Known rows, with every way that one mark hangs from another
Z(A(H(Y(D))) P R X): [ 321 -108 -145 -359 -232   92 -119  -23 -193  180   76   60  271   67
 -110   83  -69  250  235  125 -171   77  439  161   -2  -36 -520  222
  122 -152  306  -83  -92  248   10 -285  231   35   75  266  112 -349
  -82   97  118 -105 -247   94  -89   26 -104 -128 -454   77    1  -57
  -32 -145 -113  124   62  -94   26 -287]
R(M(A) X Y(D H Z)): [ 483  -70  387 -576  -63  185 -113  -31  113  595  135   77  137 -162
 -141   45 -111   92  -21    3 -416  -21  -27  -28  108  -15  187 -275
  -58  -22  296  289  -35 -290 -108 -124  171   94  -90   52   34 -351
  384  -41  157 -253   41   40  348 -147   15  110 -317   40   98 -206
   64 -154   87  -82   72 -366  -11 -134]
A(Z(P(S))): [ 175  -19  -24 -219 -185 -140   38  164   14   45  107  -92   43   60
   36   82  -60 -109  -20   37 -109  -27  151  -72  -78    2 -458 -156
  112  -43   71 -142   83  -49  -74  -77  -28  101   67   38  -41  -78
 -105   78   47  -73  -20   37  -85   52  -25  -10 -189   20    7 -177
  -40 -130   -2   51  107  -51   18  -53]
M(R(X Y(D H Z(P)))): [ 280  138  150 -265 -165  176 -109  -61   23  370   94  -61  209  -59
  -73   75   -2  127   61   23 -339  -77  139   71  185    9   18 -258
   48 -198  253   78  -54 -106   39 -180  199    6  -44  117   45 -275
  286   86  172 -127    1   40  268 -131   42  130 -352   85   14 -111
   32 -210   37   23   44 -394   15  -95]
Q(P(S(H)) T): [ 146 -180  -95   43 -284 -166  -27  107 -100 -376  -60  -34   23   71
   81   40  -80  128  -62  -50   93   17  151 -222  -39  -65 -459   53
   42   39  183 -211  -25  104  -73  -71   27  136  156  -23   97   90
 -136   19  142  110    1   93 -376  151 -132  -18   14  126   46  113
 -131  -25  -82  106   67 -190   32  108]
M(A D(F Z)): [  52  -71   37 -146 -106 -132   20 -141  -30  379  -83  -79  203   11
 -107   42   55  210   93   65 -162  -24   70 -200  -97 -145  170   53
   96  253   50 -133  -84   -6    1  -50  -18   30 -137   31   57   38
   64  101 -211 -140  142  -62  245 -194   47  -33 -202   99   -3 -201
  199  -51  116   22   -7 -281   -6 -180]
H(Y(S(T) Z)): [ 131  -93   32   33 -332  -81   71  -10   15  397  -35   -5  165   55
  -32   71   33 -105 -211   21 -157 -134   70 -309    6   50    3 -164
   -8  -77  268  109    9  -18  -38  -54   53   51 -160  105   23 -140
  -22   34  172  -77  123 -119  -85   26   12  118  -11  -30   98 -118
  -41  -39   54   31  -45 -232   22  -66]
W(Q(T(M(D R(Y(H)))))): [ 144 -132   56    6 -119   47   13 -141 -208  224  -40  -68   28  -53
   71  122   44  -13   93    7 -209   67  -26 -246  246 -213  -59  114
  -79    7   68  -64  -91  295  138  -38   95    7  115  -78  138  140
  265  133   60 -159  116   59  464 -147  -62  150  -18  182   77  213
   -2 -102   53   61   51 -274    8  129]
Q(P(F) T(M(A(Z) D))): [ 268 -251  107   12 -211 -212   88   62  -84  -25   14   13    1  179
   15  138   20   24   40   54  -94   28  157 -387   80 -137 -260  154
   37  177   92  -10   -6  289    9  -80  -21   43   55   64   11   -4
   57  133  -41  -47   65   69  151 -123 -142  -62  -27  204  124  123
   58 -175 -147   92  127 -345  -22    3]
Q(H(W Y(D(Z))) P(S)): [-146 -285 -152  -99 -612 -197   10   82   54  219  -62 -166  159  129
    2  178  -59  -44 -292   30    5  -88  382 -237  131 -389 -347  -61
  111  -55   75  -41  -66  -83  -90 -206  117  197  -35  106   14   39
  -48   49  153   43   19   35 -368  127    4  121  -99   80   57   -6
   31 -198   61  130   91 -246  -25 -236]
Q(H(V W Y(D(F Z)))): [-250 -386 -160   12 -441 -195  157  -54  190  524  -88 -186   67  201
  -44  315   12  162  -90  101 -196 -100  352 -232   28 -327   56   -1
  104  -58   82  -20  -89  -92  -18 -167  160   69 -270   75   50  100
  -45  139   88   83  143  -50 -284   49   83   72 -200  -30  -15 -121
   88  -86  272   69   59 -129  -16 -348]
V(H Z(P(Q(T) S))): [ 342 -219    0 -172 -493 -231  -77  125   39   -6   55 -267  134  107
  125  162   44   61  195  -81 -329  -94  170 -191  -17  -85 -520 -227
   30  -68  168 -591 -191 -194 -107 -206  -51   71  111  -39  165  108
  -68  108  154 -105  -48   21  -90   33 -125   28   12   89  127   45
 -141  -34   21   75   83 -107   45  150]
A(Y(H S) Z(R(M) X)): [ 192  -18   43 -552 -271 -147   96   19  177  251  180 -155   65  -93
   -1  102 -108   58  -36   52 -385 -112   75  -18  177  108 -431   34
   35 -208  154   41   78  -94  -67   -5  185  154  -31  151 -139 -291
   -8  -45  339 -395  -66  -42  230   -9  -44  -18 -605   -5   10 -305
    2 -196  -13   11   56 -137  -16 -113]
V(H Z(A P)): [ 381  -29  -96 -219 -214  104 -103   75   56  -31  195 -168  162  135
    9  188  -18   35  246   21 -206    2  190  -85 -202  -83 -249 -104
   19 -109  211 -215  -88 -237    5 -273   56    1   84   22  116 -195
  -36  101   15  -74  -54   92  125  -25 -109  -81  -24  -26   93  -30
 -154  -45  -54  -41   95    6   -4    7]
F(P(Q(H(V)))): [  33 -118 -253  -71 -241 -257   -7   27   75 -341  -61   59   36  -10
   11  180  -79  191  -47  208 -192  -10  145 -273  134 -131 -248 -201
  -43 -211  118 -239  -84   30 -101  -64   16   48  102 -150  -35  235
 -107  172  145  -81  -31  100  -13   84  -35  160  103  -21  -55  152
   64  -69   96  118    2   74   12 -114]
H(V(Z(P R X)) W Y): [  54 -535 -230  -25 -388 -180   98  103   59  407   24  -86  121  363
 -134  313   74   55  125  216  -97 -288  420 -151  -15  -29 -154  109
  117 -128  175 -114   49    1   31 -121    1   -5 -161  265  114 -238
  -96  289  245  125   96  -58 -395  144  -62   -2 -193 -179   51 -166
  -46 -157  159   91   78  -97   21 -250]
A(H(V W Y(D Z))): [  34 -367   41    5 -400 -175   79  -11   36  535  -31 -183   67  387
    0  291   23  -46 -186   68 -305  -39  298 -237   11 -252  -23 -125
   68  -79  222  252  -91 -219  -42 -202  179    7 -357   40   19    0
  126  228   89   59   58  -30 -394   16   41  141  -32  -40   56   20
   57  -98  206   67   42 -168  -61 -332]
H(V Y(D(Z))): [-105 -260   -4  -42 -330 -236  127  -31   51  674  -69  -56  202  116
  -39  187   49  143  -40  131 -169    3  153 -268   55 -178  187 -111
   35 -101  170   54  -29    0  -10  -84  117   58 -131  148  -50   27
   23  176  121  -25  114  -88 -143   34  103  105 -250    3   71 -239
   60  -68  225    1  -16 -177  -22 -261]
H(W(Q(P T)) Y(Z)): [ -14 -513  111   96 -607 -317   94   67 -118  235   26  -20   26  323
  -92   66   33   67 -169  -53   26 -103  158 -320  100 -221 -206   82
   50  -51  105    6  -15  -31  -42 -151   52   62  -87   46   44  -17
   59  229   56  -20  160   65 -393   50  -78  203  190  178  -37  179
 -147 -142  128  136  150 -309    2   -8]
P(Q(T(R))): [  77 -155   63   70 -344 -128  -12  -49   81   -1  -74   86  -91   58
  100  -28   37  194   86   -1  -83 -110  -59  -15  201 -135 -184   21
  -35  -28    7 -394 -135  276   -9   31  -58   26  149  -48  100  182
   21   49   92  -78  -29  -33  -78   36  -36   13  -14  209   20  105
  -19  -28   82   53   33 -116   41  124]
P(Q(T) S(H(W))): [  73 -264 -117  -15 -454 -234  -46  109 -134  -74  -80 -214  -56   69
  125   60  -36   11  -69  -94 -180 -123   94 -134   16 -124 -455  -38
   48   20  118 -335 -141   85  -90  -69  -42  107   18 -105  212  268
 -125    8  149   89  -17  -21 -559  157 -112  -25  174  128   15  202
  -51   30  115  136   35  -51   39   52]
T(M(A F) Q R Z(X)): [ 507 -174  -39 -350 -235  282   -5 -217   36   80   -2  285  -89   66
  118  -29  -28  206  261  252 -299 -221   52 -439  362 -284  228  177
  -17  371  102 -124   42  428  170  -64  -35  174   10 -116  133  -71
  100 -348  -38 -170  -80  -85  587 -158  -57  -78   27  191  214   -3
   82 -104   77   24   62 -174   28    2]
W(H(Y(D Z)) Q): [ -65 -159   43 -185 -256 -230   56  -53 -185  583    4  -51  174   81
  -30  -10   30  253  -22  -28 -365  146   92 -225  157 -257  -53 -170
  -50  -64  169  214 -126  -93  -11 -246  199   64  -50   24   23  -25
  192  168   91 -312  -37  -24  239  -98   29  234  210  243  -33  209
  -20  -75   98   82  -21 -154  -19   -9]
D(F(P(S)) Z(R(M) X)): [ -57 -136    9 -347 -357 -307  -41   70  286  148  -31   46   88 -206
 -109   -6 -166  460  251  177 -259 -129  278  111   95   83 -348   58
  146  -89   21 -262  -40  162 -155   23  -86  223   58  198   47 -197
 -210 -165  184 -237   49  -57  133   79   -8  -66 -565  -65 -139 -478
   63  -73   82  116  128 -199  122 -164]
A(Y(D S)): [ 101  272  129 -135 -181 -118   21  -68  -22  417   72 -187   68 -244
   81   44   20   32 -223 -102 -282    6   86  -86  209  -97  -37  -80
   29 -100  155  115   12  -82   25   10  167   57  -94  139  -85  -68
   64  -44  171 -219  -66  -51   85    3   35  106 -176   42   89  -14
   69 -109  -15  -17  -60 -245  -33 -117]
M(A(Y) D(F) R): [ 138  127  -89   67   10  131  -73 -218   31  572   13 -180  141  -18
  -34   29  161  282  -29  181 -396 -139  198 -520   -4 -245  136  190
   72  261   47  -52  -88  109   45   42   32  -34 -113   36   69   43
  106  131 -159 -251  105 -105  497 -200    8   36 -144  133  -20   11
  218 -146   39   31  -62 -322  -20  -76]
H(W Y(D(F) S Z)): [  -6 -108  122  -64 -477 -237   88  -37   78  817   22 -321  119   17
  -27  186   -7  -35 -201 -196 -292 -180  326  -15  132 -220    3 -103
  129  -21  183  215  -48 -162  -29 -110  108   63 -349  242  -11 -140
   61  -22  136  -78   80 -148 -260   -8   71  133  -80  -40   42 -129
   75 -126  198   38   46 -451   15 -326]
D(Z(A(H(Y)) P(F) R)): [ 130   88 -195 -217 -456 -164  -86   26   15  116   30  -13  278   68
  -47  105  -34  267  205  229 -267   -4  419  -90  -62 -123 -468  209
  102 -216  163  -86 -109  146  -66 -256   31   68  -54  264  156 -192
  -62   31   58  -92  -76   57  -90   51  -75 -156 -305   15  -28  -72
   72  -80   17  112   55  -39    2 -215]
S(H T(Z)): [  67 -122 -113  -86 -111   50  -27 -123  -46  -31  -33  167  -47  259
  -13   75   -2 -131  -12  162 -101   17  -26 -393  -78  -40  109 -104
   10   20  255  -20   11   75   83  -36   73    5  -54 -175   78  -11
 -102  -20   93  179   69  -10   10    2   20 -111  125   28   27  136
  -91   78  -65   44  -97   25   -2  190]
A(H Y(S) Z): [ 198  132   75 -234 -361 -108   87   -5   70  -61  100 -193    8  -40
  108   99   22  -17 -315   22 -318  -29   29 -346  112  -57 -360  -82
    7 -184  152  133   -2 -304  -79  -96  174   70 -121  -28 -124  -19
    1   58   -2 -319  -76   -1  -11  -38  -28  118 -215   31   31  -70
   30 -138   33   -3   61  -80  -75  -83]
P(S(T(M Z) V)): [ 229 -159   63  -91 -175   73   -2   -6   69  188  -60  163 -171  114
   54  103   18 -239    3  235 -285 -119   50 -299  -85  -14   68 -152
   49   92  194 -124   68  261   13  -41  -67  100  -13  -32  139  -48
  -46 -182  252  131  126  -30  175   72   -5  -18   82  -59  222  -92
  -48   88   29   16  -71   55   66  116]
R(D(Z(A(H) P)) X Y): [ 351   59  207 -383 -345  233 -122   29 -152   46   98  139  213 -332
 -194   23  -83  236  -61  137  -34   60   -4  100   15  -95  -38 -153
   47 -293  290  -16    5  -70  -41 -359  161   98   54  145  113 -370
  115  183 -148 -194  -18  173   45   -9  -25  -15 -423   45 -116 -243
   -1 -210  132  -59  164 -119    9 -133]
S(H(W Y) T(M) V(Z)): [  61 -473 -124   43 -247  118   90  -35   69  292  -21  125 -111  381
  -57  290   88 -206  -77  279 -284 -201  182 -677 -176  -65  188  -57
  -51  -91  301  220   41   60   75  -56   18  -51 -187   -8  310  -94
  -71   17  292  349  298    8  -82  101  -34  -63  267 -138  129  192
 -109   67   32   26  -34   50   12   83]
D(F(P(Q))): [   2   77  -30  -55 -233 -288  -40  -47  122  -76   -3   -5    8 -199
  -48   42  -25  334   58   38 -268  -57  168 -122  178 -105 -225  -70
   39 -119   21 -183 -112   21 -104  -10  -69   25   71  -16   -4  179
 -117    2  -12 -180  -24   37   86   -3   -4  110   54   -4 -147  119
   47  -42   74   80   37  -90   61  -49]
W(Q(H(Y))): [ -66 -223 -168  -93 -164  -17   26  -61 -122   64  -44   38  117   -8
   31   50    8  112 -111   75  -73   29   86 -319  112 -225 -142   29
  -72  -25   20  -16  -53    3  -40 -154  109   45   64 -111   56  119
    6   90   24 -123  -10   47  135  -14  -36  138  123   93  -40  195
  -10  -22   91   82    3   55   14   38]
F(P(S(H T(M R) V))): [ 204   -7 -226   25 -114   77  -62  -26  170 -141 -111  263 -171   34
   65  148 -110   30  -64  405 -318  -78  216 -474   17  -18 -175 -147
  -29 -119  265   72   38  389   10  118  -45  118  129  -88  246  -35
 -131 -173  305  225  151   43  131  201  -44  -26  133 -111   43  147
   13   40  -40   73  -65   28   85   79]
F(P(Q(H(V W)))): [ -34 -195 -276   -2 -336 -272    9   51   97 -304  -51  -26  -62   86
  -19  234  -77   76 -100  193 -187  -75  207 -233  133 -181 -264 -149
    1 -227   81 -198  -75   -1  -71  -54    8   44    1 -149    5  223
  -98  189  121   20   18   89 -212  124  -38  155  183  -57  -80  211
   65  -94  135  138   39   77   -3 -173]
P(Q S(V)): [ 140  -50   -4 -180 -265 -195  -31   90  -33   35  -54  -61   34  -82
   70   15   48   80  -19   88 -354 -159   53  -65  -74  -61 -270 -234
   50   14   91 -345  -67   65 -160 -120  -81   94   70    5  102  178
  -32  -38  237  -46  -36  -11  -14  111  -19   60   57   27   75  -41
   38   76  154   47  -61  108   75   -4]
D(F Z(A(Y) R X)): [   8  -47   20 -274 -420  -81    6  -10   76  261   79  -12  148 -122
 -145 -100   28  664  245  124 -209 -144  125  138  -19   87 -114  288
  166  -71   54 -221  -78  104  -37 -162   74   95   -1  288   50 -241
 -179  -69   32 -305  -33  -15   30  -23  -38 -128 -592  123  -89 -404
  -19  -65  102   19   78  -88   53 -183]
Q(H(V W Y(D Z))): [ -93 -449 -112  -13 -351 -135  118   27   81  548  -31 -153   94  365
  -18  299  -16  -21 -210   75 -156 -100  281 -226  -12 -263   66 -153
   52  -34  170  126  -48 -151  -38 -185  179   33 -287   39  -15  -11
   51  196  213  111   96  -18 -316   48   48  125  -36  -12   60  -34
   55 -122  203   77   29 -140  -36 -310]
D(F Z(A R(X Y))): [  93   81   74 -267 -383   74  -88    6  165  308   45   53  127 -299
 -199  -43   28  569  217  122 -170 -131    5  287   13   21   29  174
   94 -138   82 -161  -95   56  -95 -177  -16   73   55  289   87 -289
  -31  -97  -71 -225   58    2    1  -36  -14  -27 -501    1  -55 -398
   50  -54  250  -64  137 -141   84 -136]
W(Q(H(Y(S(V) Z)))): [  92 -225  -74 -243 -303 -136  102  -31 -110   72  -47   13  182   28
   40  109   -9  103 -155   73 -246  -83  104 -314  -18 -136  -98 -183
  -38  -63  219  -32   -5  -77  -88 -233  150   84  -86  -35   44  -28
   60   59  249 -131   67   33  187    5  -15  190   72   47   45  -19
   16   14  192   78  -30  -53   46  -59]
Z(A P(Q) R(Y) X): [ 416  -38 -119 -394 -333   35 -114  119 -249  -75  129  119  194 -174
 -177  -32   18  354  326  158 -153  -84  154  217   16   68 -464  108
   99 -192  217 -378  -65  300  -50 -199   28   42  259  293  110 -254
  -72  117  178 -198 -183  149   25   86 -126  -52 -375   90   10 -126
  -85 -172   25   72   93    0   70 -182]
Q(T(Z(A R))): [ 168 -154  -17 -124 -306  -43  -83  -35   35  200   37   78   -3  173
  -26    6  -50   59  188   16   82  -35   17  116  -42 -105  -91  261
   39   44  150 -353  -66  271   44  -78    5   37   78   76  -22 -152
  -52  -60   84  -32  -40  -10 -140   10  -77  -94 -110  140   91 -102
  -66    6   32   18   47 -162   31  117]
M(A D F R(Y(H))): [ 289  159 -261    0  103  199  -70 -228  -70  356   17 -241  387  -22
  -53  147  126   36   84  236 -419 -142  169 -566  -31 -277   53  129
   -7  267  120   24 -140   49   85   -6  154  -18 -168  -49  124  124
  336   59 -122  -80   35  -86  667 -229  -14   95   12  124   58   85
  262  -95  -57   23  -59 -319  -42 -112]
S(H T(M(R))): [  91  -94 -210  152   62  326  -31  -82  -32  -42  -42  126 -125  125
  103   98    3  -79  125  231 -273   46   56 -414  -10   14   89   43
  -59  -49  179   99    1  375  135   78   10  -21   20 -125  225    6
  -93  -26  124  124  167   -4  235  -20  -24 -102   42   30   60  215
  -49   28 -104   67  -51   21   10  118]
Q(H(W) P(F)): [-122  -74 -207   96 -271 -164   30   95   72 -437   -4 -103  -52  184
    6  175  -25   10 -121   65  -33  -98  357 -117   58 -213 -375   75
   94  -38  -57   21  -28  -32  -30 -194   59   53  -81   21   67   41
  -28   44   79  173  -40  103 -161   80  -82  -56  136    3  -51  271
   35 -102 -103  133   80   10  -23  -99]
M(A D(Z(P(Q)))): [ 229  -92   -3 -287 -213 -216  -35  -65 -227  155  -39    5  266   65
  -88   56   31   57  124  114 -175   30   68 -257  -44 -146  -56 -113
   71   94  147 -322  -52   70   -8  -82  -44   33  -20   -1   75   62
   84  269  -91 -156   65   50  181 -132    6   -3 -136  168   46  -56
  166 -151   60  106  -16 -222  -34 -193]

Rows
[ 149   75   29 -198 -550  -53   38   -8   48 -104   47 -130   20   15
  -25   99  -13   88 -152  126 -291 -113  124 -181 -142  -89 -130   26
   83 -223  224    0  -25 -165  -16 -215  168  103 -211   78  115 -122
   13   -3   56 -100   53   44 -185   80  -33   -5 -170   -4   49 -202
   10  -22  155   -8   56   -3  -51 -252]
D(Z(A(H(W) Y(S(V)))))
[ 180  137  216 -292  -67  135  -69  -89   -1  310   30  -32  109 -264
 -115   58    5   94  -93  -69 -196    3  -40  175  268    9   74 -178
  -21 -164  172  207  -74 -193   11 -152  231   17   15   75   19 -150
  261  -35   68  -61  -73   36   91  -88   25  118 -231    5   25    0
   35  -99   45  -69   11 -202    1  -46]
R(X Y(D H))
[  83 -373  167   36 -269   56  105  -80   35  133  -41  147   14  -22
   71   10  -74  260  230  108  -10  -84   -5  -54  205  -87   88  170
   11   65   32 -171  -14  465  121   -6   74  125  -23   53  164  -98
   29  -86   36  -40   45  -50  224  -42  -40 -129 -310  249   -8 -207
   19  -86  -33   38  138 -249   53   12]
Q(T(M(F) R(D(Z(X)))))
[ 292 -206 -132 -303 -309   43  -97   92  -54 -130  132  -51  130  245
  -66  154  -45   73  289   84 -117 -129  358  280 -122   15 -473  168
  129 -122  187 -225  -61  -35   61 -303   72   -5  -17  166  177 -358
  -76  151  109  -49 -152   83 -174   19 -143 -169 -273  -22   32  -93
  -88 -101  -93   88  138  -39   16 -166]
V(Z(A(H(W)) P R X))
[ -30 -183  -24 -157 -605 -215   73  -58  -50  542  -12 -362  125   23
   12  199   35  -69  -84  -73 -396   25  184 -206  206 -286 -115  -82
   50 -187  156   40 -135 -167    3 -143  183  130 -175   46   53   -8
   73   38   13  -91  100 -112 -110  -10   34  158  -17   41   32   23
   26  -64  240   41   43 -200  -21 -186]
V(H(W(Q) Y(D(Z) S)))
[ 156   54  -94  -24 -281 -218  -12  140   87 -238  -11 -164   47   55
   38  130   50  160   -1  153 -371  -94  331 -248 -105  -76 -447 -119
  118    1  102 -101  -56  -22 -156 -217   11  130   27  103  103   14
  -29  -93  187  136  -27   40   52  123  -88  -39   61  -48   52   65
    7   38  -34   55   -9   55   53    9]
Q(P(F S(V(H))))
[  30   18 -196  -32 -168  -58  101  -49   19   43  -92  -62   74  -56
  -64   86   28   96 -101   90 -241  -44  152 -357  -15  -70  -71  -71
  -70 -136  237  145  -30  -10  -30 -114  142   72  -80  109   97  -65
   50    9  164  -66   19  -82   73   89  -18  133  189  -51   49   25
   12   -2  107   16  -71    7   -7  -70]
W(H(Y(S(V))))
[  46   15 -149 -237 -582 -367   52   34  -35 -131  -61 -104  285 -120
   56  134  -20  150   15   67 -278 -121  306 -300  153 -121 -396 -173
   52 -227  140 -254  -77   18 -104 -223   22  118  -65  130  109   75
  -75   55  191 -149  -50    0  -13   56  -25   -4 -144   40   15  -61
   83 -118   89  157   14 -104   14 -203]
D(Z(P(F Q(H(Y(S))))))
[ 242  256   47 -279 -482 -407   93  103  -11   42  184 -214   79 -158
   88  104   53  102 -134   33 -511 -138  194 -338  183  -43 -555 -189
   95 -237  138 -105   45  -97 -105 -125   36   73  -43  141  -65   -3
  -60  101  168 -332 -111    9   82   25  -55   31 -158   65   -2    7
   39 -209    3   78   42  -97  -16  -96]
A(Y(S) Z(P(F Q)))
[  49   56   44 -249 -219 -125   95  -24  129  217  165 -164   26   79
    1   69   12   13 -214   31 -243  -47  -16 -310   94  -39 -208  -55
    2 -153   46  156   14 -308  -27  -48  165   37  -45  -37 -148   17
   47   55   67 -221  -24   43   69  -61    2   72 -173   89  -35   12
  -35 -141   -4  -28   15  -33  -79   25]
A(Y(H) Z)
[  62  214  -37  -78 -254 -229   20   26  -29 -179   11   37  -19  -21
   28   -6   16  230  -42    6 -163   -8  171 -125  187 -222 -283   37
   48   30    5 -113   28  103    7 -191  -51  101   87   47    2   75
    2  -45   33  -72  -49   82  145   11  -43  -33   59   76  -17  276
   -4  -82   -2   70   50  -65   13   68]
T(Q(P(F)))
[  72 -113  330 -259 -232 -127   43    5  -96  472  114  -30  136   65
  -54  -90   42  278 -108  -58 -209  -55   19  -44  118   94   78 -177
   91  -16  145  140  -18 -160  -10 -127  218   28 -125  140 -100 -207
   71   39  185 -218  -89    1   74  -83   29   48 -305  199    8 -171
  -37 -140  -57   35   -6 -251  -18 -109]
A(Y(D Z(X)))
[  69  144  258 -268 -394 -111  -86    9  151  387  -29    3  130 -452
 -159   -6  -11  415  -96   39 -250  -92   86   60  276   -9   -4 -235
   93 -168  140   17  -93 -121 -117 -118   69  141   49  181   27 -153
   46 -111  -17 -178   27  -25   18   -6   49  162 -360  -20  -64 -306
   92 -123  175  -14  111 -357   86 -124]
R(X Y(D(F(P(S)) Z)))
[  33   54   95 -203 -307    3  -25    9  -79  431  128  -26  178 -171
  -66  -42  -61  179 -134   81  -43   36  -41  -45  -47 -205   97  -20
   44 -129  115  -27   21   -1   12 -171  100  106   -3  126  -42 -170
   -4  112  -36 -266   29   53  115    5   30  -57 -276  152 -103 -196
   13 -128   87  -73   30  -77  -32  -69]
R(D(Z(A(Y))))
[ 210 -214  -23 -107 -302  -25  -10   23   35  252   70 -120  183  220
  -65  123   22   71   10   49 -200   -5  185 -410  -50  -41 -116 -162
   13 -113  203   46  -74 -207 -115 -136   78   27  -89   53   30 -122
    8   69   49   -1   59   40  -53   -5  -35   80   -8   -5   22    4
  -81 -110   73   46   40  -90  -10  -63]
V(H(Y(Z(P))))
[ 202  122 -102 -194 -245  107  -37 -175   92  535   -7 -169  243 -105
  -54   48   81  218  162  101 -456  -92  222 -275   79 -211  116   64
   46   16  148  -41 -195  -58   72  -26  123   66  -92   96   81   19
  225   -1   -1 -218  111  -76  418 -163   99   99 -324  166   47 -174
  137  -90  146  -29  -19 -416  -20 -182]
M(A R(Y(D(F Z) H)))
[ 120  -73 -160  -61  -98  -54  -26  -30   49 -330   27   51   31 -167
  103  147  -98  126  107  172 -296   -8  140 -381  232 -168 -176  -24
  -86  -58   20  -42  -70  175  -62  -16    0   46   27 -152   62  218
  -45 -137   69 -109  -80  108  327  -44  -92  110  236   41   27  266
  109  -64  -96  128   68   32   14  -75]
T(M(F(P(Q(H)))))
[  43  -85  -70 -243 -202 -100   14   21  108   55   43  -48   13  212
   29   94    4   10   34  118 -200   50   63   45   -2  -64 -394   85
   33 -116   33  -48  -75  -69  -81  -72   39   10  -34    1 -109  -59
  -26   73   -7 -135  -56   19  -46  -69   -5   -3 -279   47  -34  -41
   80  -58   36   46   77   19  -26  -29]
A(H Z(R))
[ 396  -45  112 -219 -175  399 -136  -60   24   36   78  194  -83 -110
  -15   83    3  -70  153  206 -131 -125   60 -282  299  -72  243  -76
   -5 -107  172   32   99  239   79  -59  -40   24   88   66   70 -285
  136  -66   49  -88   51   56  368  -84  -29   76 -130  -41  160 -122
   -4 -246   86    6  113 -225   21   27]
T(M(R(X Y)) Z(P))
[  42  201 -125   96   45   43 -176  -96   83  146  -27 -162  272 -178
  -10  103  -21  182  -28  241 -339 -165  196 -216  141 -109 -165  -89
   67  114   65  -80  -54  214  -17  -57   68   50  -32  -68   88  -14
   65  -19 -115  -64  -55 -138  388 -121  -64   73   -8    2 -102   -5
  276 -103 -116  133   23 -285   75  -30]
M(D F(P(S)) R(X))
[ 288  144   24 -220 -124  213  -55    9  -89 -208  -27    4   72 -394
  -51   39  -17  124 -177    4  -89  -96 -105  -74  152  128   52 -168
  -57 -168  282  197   33 -116  -59  -85  114   58   19   63   99 -213
   60  -83   52  -22    1  -10  -93   39  -59   75 -107 -128   45 -102
   23  -57  138  -61   33 -129   37  -37]
R(X Y(S(H)))
[ 129   13   54 -186 -194 -158   78  -80  147  568   43 -238  166  -76
  -17  299   78  165   61  -29 -387  -79  197  -59   86 -212   63 -170
   32  -64  179   42 -120 -318   30 -159  158   -1 -106  131    6   59
  206  103  207 -103   38   -2  214  -64   83  145 -235  -79  104 -103
   13  -53  163  -94    7 -260   -1 -144]
R(Y(D(F) H(V(Z))))
[ -79 -289  -85   77 -402 -164   44   17 -116  139   26  -36   -4  127
  -86  100   50  -25 -187   52  -18  -63  215 -329  166 -306 -202  135
   35  -86    9  124   27    2  -13 -101   31   55   -9   36   50   37
   28  181  -33   -2   90   53 -232   79  -50  178  246   35  -59  281
  -66 -138  109   89   93  -95  -15  -67]
H(W(Q(P)) Y)
[ 105   80 -111 -112 -309 -285 -121   94   15 -109  -35  -41   67 -209
   43   10  -76   84 -103   78 -226  -73  135 -148  184  -87 -424 -217
    8 -125   64 -217  -92   58 -141   -4 -108  120  177  -51   -1  184
 -110  -11  108 -166  -88   12  -68  111  -53  149  150   -3  -34  105
   54  -58   43  105   -3  -49   53  -20]
F(P(Q S))
[  38  -28 -183 -473 -303  -33  -69 -134   -6  392   -6  106   40   55
   35   62 -101   36  -52   85  -49   19   45   36  200 -476   -3   29
   14   67  102 -391   11  179   56 -196   -4  139   40  -35 -135  -62
    4  -73  142 -163  -43   45  309  -51   61  -38 -145  121  -16  109
  115 -121  194   50  -24  -72   19  150]
T(Q(H) Z(R(D)))
